Here is a tiny trained network, its code and every weight. The questions are about switching its units off for an input and a class, where a switched-off unit gives its printed mean instead of its output.

import numpy as np


def w(rows, s, z=0):
    codes = np.array(rows[::2]) - 128.0
    scale = np.full(codes.shape[1], s)
    scale[-1] = z or s
    return codes * scale


def norm(h):
    return h / np.sqrt((h * h).mean(-1, keepdims=True) + 1e-5)


def f(y):
    return y / 2 * (1 + np.tanh(0.7978845608 * (y + 0.044715 * y**3)))


def log_softmax(a):
    a = a - a.max(-1, keepdims=True)
    return a - np.log(np.exp(a).sum(-1, keepdims=True))


def net(x, mask):
    res = np.array(x, float).reshape(1, 8) / 4 @ E
    u = 0
    for l in range(4):
        y = f(norm(res) @ A[l][:, :-1].T + A[l][:, -1])
        res = res + np.where(mask[u : u + 8], y, B[l][:, -1]) @ B[l][:, :-1]
        u += 8
    return log_softmax(norm(res)[-1] @ U[:, :-1].T + U[:, -1])


A, B = {}, {}
E = w([
[4,64,75,163,68,160,97,235,70,127,210,99],'x0',
[127,127,127,128,127,127,132,129,133,127,124,128],'x1',
[190,205,92,218,71,90,179,166,166,224,175,101],'x2',
[132,130,126,128,127,127,129,129,128,129,126,124],'x3',
[100,36,186,195,33,34,86,70,161,126,106,181],'x4',
[130,126,122,134,131,127,127,128,130,123,127,124],'x5',
[130,129,125,126,127,129,132,128,126,133,125,126],'x6',
[128,129,129,130,130,130,133,128,130,128,129,132],'x7',
],0.0016)
A[0] = w([
[161,177,66,88,203,178,144,179,63,147,111,82,2],'0.n1',
[7,81,67,168,89,154,83,213,108,120,216,108,92],'0.n2',
[165,200,46,71,216,198,146,182,72,146,129,64,13],'0.n3',
[216,203,166,110,188,104,142,30,220,110,84,154,83],'0.n4',
[85,49,184,32,158,175,101,101,61,46,79,144,88],'0.n5',
[184,190,114,200,55,113,203,167,164,226,165,109,47],'0.n6',
[108,58,151,175,59,37,71,61,140,152,101,146,11],'0.n7',
[107,45,155,183,52,38,90,65,140,155,91,142,39],'0.n8',
],0.0021,0.00075)
B[0] = w([
[109,130,203,134,76,134,128,136,189,75,160,159,161],'0.n1',
[223,80,157,83,94,126,181,129,68,181,5,113,237],'0.n2',
[100,131,215,135,50,123,136,136,188,66,150,211,197],'0.n3',
[137,32,123,96,59,145,148,172,28,171,102,76,251],'0.n4',
[88,147,31,228,175,64,85,81,159,156,162,108,228],'0.n5',
[50,107,98,138,190,84,15,67,123,104,131,143,200],'0.n6',
[147,164,167,136,147,209,175,176,178,69,175,148,207],'0.n7',
[145,193,186,129,123,200,170,166,191,41,185,178,220],'0.n8',
],0.0024,0.002)
A[1] = w([
[234,147,161,72,150,105,156,40,141,166,54,114,9],'1.n1',
[140,126,124,112,137,141,162,136,128,129,110,120,102],'1.n2',
[183,206,76,226,91,55,149,153,154,249,169,109,11],'1.n3',
[118,236,98,40,194,196,164,172,112,127,166,97,40],'1.n4',
[229,151,168,81,163,104,164,42,173,143,70,106,3],'1.n5',
[111,199,143,46,150,169,158,166,150,111,161,114,3],'1.n6',
[141,120,123,134,133,140,134,132,137,134,118,134,129],'1.n7',
[139,222,72,53,198,197,161,171,89,134,151,70,22],'1.n8',
],0.0019,0.00065)
B[1] = w([
[82,82,102,104,101,132,158,224,48,205,115,125,254],'1.n1',
[125,96,137,192,139,86,113,148,116,139,129,143,121],'1.n2',
[34,176,78,62,226,109,42,21,128,96,143,81,236],'1.n3',
[158,61,211,249,57,91,119,93,214,67,150,215,115],'1.n4',
[76,81,110,131,83,170,140,227,59,164,134,113,247],'1.n5',
[107,25,174,216,86,42,97,95,147,120,102,170,102],'1.n6',
[126,124,135,140,140,92,130,146,120,121,137,124,133],'1.n7',
[145,84,215,241,66,107,118,124,200,83,143,209,102],'1.n8',
],0.0018,0.00073)
A[2] = w([
[253,154,154,107,179,120,161,64,147,139,84,120,33],'2.n1',
[150,130,136,114,139,129,143,139,118,147,120,138,95],'2.n2',
[129,124,124,158,133,110,145,124,123,130,124,132,140],'2.n3',
[147,131,200,122,73,104,132,124,227,81,153,155,43],'2.n4',
[120,150,141,98,132,128,162,145,147,131,134,117,92],'2.n5',
[175,155,125,174,79,111,153,160,164,183,151,124,9],'2.n6',
[180,166,128,174,90,108,158,167,152,181,157,124,3],'2.n7',
[135,112,107,163,131,133,122,119,134,129,136,113,139],'2.n8',
],0.0019,0.0011)
B[2] = w([
[80,30,110,97,97,195,176,213,47,180,112,120,108],'2.n1',
[52,95,149,152,108,119,99,137,107,150,146,154,104],'2.n2',
[166,134,84,88,133,126,132,124,124,84,149,125,138],'2.n3',
[86,96,182,193,133,249,137,186,174,36,181,183,253],'2.n4',
[76,55,149,158,99,72,103,128,124,100,120,153,89],'2.n5',
[101,70,117,62,172,159,95,64,120,59,94,170,73],'2.n6',
[78,37,132,79,176,168,66,46,139,74,85,157,64],'2.n7',
[154,139,79,108,138,170,178,91,150,97,112,80,131],'2.n8',
],0.0013,0.00059)
A[3] = w([
[137,186,92,178,113,80,86,125,149,201,158,105,82],'3.n1',
[130,186,173,58,133,120,131,139,151,148,138,129,121],'3.n2',
[64,66,112,89,252,152,85,84,99,60,85,134,80],'3.n3',
[72,72,72,140,49,154,119,232,35,140,161,69,95],'3.n4',
[140,119,156,111,97,42,113,66,163,146,75,148,203],'3.n5',
[110,112,122,146,119,104,126,124,140,146,118,142,68],'3.n6',
[102,64,153,186,75,93,133,108,180,80,128,154,75],'3.n7',
[79,84,123,102,203,156,120,90,105,88,103,140,3],'3.n8',
],0.0022,0.00042)
B[3] = w([
[88,71,102,60,204,140,91,76,122,60,106,118,147],'3.n1',
[54,37,147,110,70,114,89,119,99,87,126,150,121],'3.n2',
[109,240,48,164,138,64,90,81,172,210,216,57,205],'3.n3',
[251,126,189,23,182,109,206,63,82,213,24,171,247],'3.n4',
[48,145,104,60,138,175,124,231,95,141,146,117,162],'3.n5',
[122,166,135,77,153,141,139,136,126,125,122,127,123],'3.n6',
[202,245,140,118,182,171,150,180,162,124,137,108,210],'3.n7',
[151,205,90,159,74,87,103,129,146,200,181,111,150],'3.n8',
],0.0019,0.0013)
U = w([
[196,42,153,52,100,133,195,156,13,221,17,118,254],'0',
[131,147,225,191,85,188,141,173,234,8,189,202,96],'1',
[49,183,2,136,206,62,15,49,138,151,180,51,29],'2',
],0.0044,0.00059)

Each question gives the input, the list of numbers given to net, and the class t.
The units are the neurons (one row each of A and B). Each row of codes is followed by its name. A weight is (code - 128) times the scale printed after its matrix; where a second scale follows, it is the last column's (A, B and U).
mask holds one flag per neuron, layer by layer. A switched-off neuron (its flag False) gives its mean, the last column of its row in B, instead of its output. The means were averaged over made-up inputs and are rounded, as every weight is.
A unit's drop is (log p(t) with every unit on - log p(t) with that unit switched off) / (log p(t) with every unit on - log p(t) with every unit switched off).
The circuit of an input: a set's keep is (log p(t) with only the set's units on - log p(t) with every unit switched off) / (log p(t) with every unit on - log p(t) with every unit switched off). Starting from the 12 units with the biggest drops (on a tie, the unit counted first), units are removed one at a time, each time the one whose removal leaves the highest keep (on an exact tie, the one counted first), for as long as the keep stays at least 0.8.
circuit, biggest first: the units of the circuit, biggest drop first
unit that matters most: the unit with the biggest drop
k most important neurons: the k neurons with the biggest drops, biggest first
k most important neurons of layer l: the k neurons of layer l with the biggest drops, biggest first
drop when u is switched off: that unit's drop, to one decimal
input [8,4,7,-1,0,4,0,5], class 0: circuit, biggest first -> [3.n4]
input [-1,1,-7,7,-7,4,-5,-5], class 1: circuit, biggest first -> [1.n4; 1.n8]
input [7,-8,6,0,-5,0,8,8], class 0: 4 most important neurons -> [0.n2; 0.n5; 3.n4; 0.n8]
input [-6,8,-3,-6,-8,-1,-2,-6], class 1: 2 most important neurons -> [0.n2; 1.n4]
input [8,2,-5,0,3,3,-8,6], class 0: 2 most important neurons -> [0.n2; 3.n4]
input [8,3,2,7,7,4,6,-4], class 0: 2 most important neurons -> [0.n2; 3.n4]
input [5,6,-5,4,-6,-8,-6,-2], class 1: 3 most important neurons of layer 1 -> [1.n4; 1.n8; 1.n1]
input [7,-1,6,5,-8,8,6,-5], class 1: 4 most important neurons -> [0.n4; 0.n3; 1.n8; 1.n4]
input [8,6,6,-3,3,6,-1,-5], class 0: 2 most important neurons of layer 0 -> [0.n2; 0.n5]
input [-2,-6,6,-7,-4,8,-7,0], class 2: 2 most important neurons -> [0.n8; 0.n6]
input [6,3,1,0,6,-3,-1,4], class 0: 3 most important neurons -> [0.n2; 0.n3; 3.n4]
input [4,7,6,-8,1,2,1,-3], class 2: 3 most important neurons -> [0.n4; 1.n3; 0.n6]
input [5,-3,5,1,4,2,7,-1], class 0: 3 most important neurons -> [0.n2; 0.n5; 3.n4]
input [3,-7,6,-5,4,2,-4,-4], class 2: unit that matters most -> 0.n3
input [5,5,3,-1,-6,2,3,2], class 1: 2 most important neurons -> [0.n4; 1.n4]
input [4,4,-3,-6,-1,8,-4,2], class 0: 2 most important neurons -> [0.n2; 0.n6]
input [8,-3,5,6,3,-1,0,8], class 0: 3 most important neurons -> [0.n2; 3.n4; 0.n5]
input [-3,4,6,7,0,-8,5,1], class 2: drop when 1.n3 is switched off -> 0.1
input [1,8,3,4,-4,-2,-2,-7], class 1: drop when 0.n5 is switched off -> 0.2
input [3,-1,-8,6,-2,3,3,-5], class 2: drop when 2.n2 is switched off -> 0.0
input [-5,-6,6,-8,-8,7,0,1], class 1: drop when 0.n2 is switched off -> 0.3
input [5,0,0,7,-8,5,3,7], class 1: most important neuron -> [0.n4]
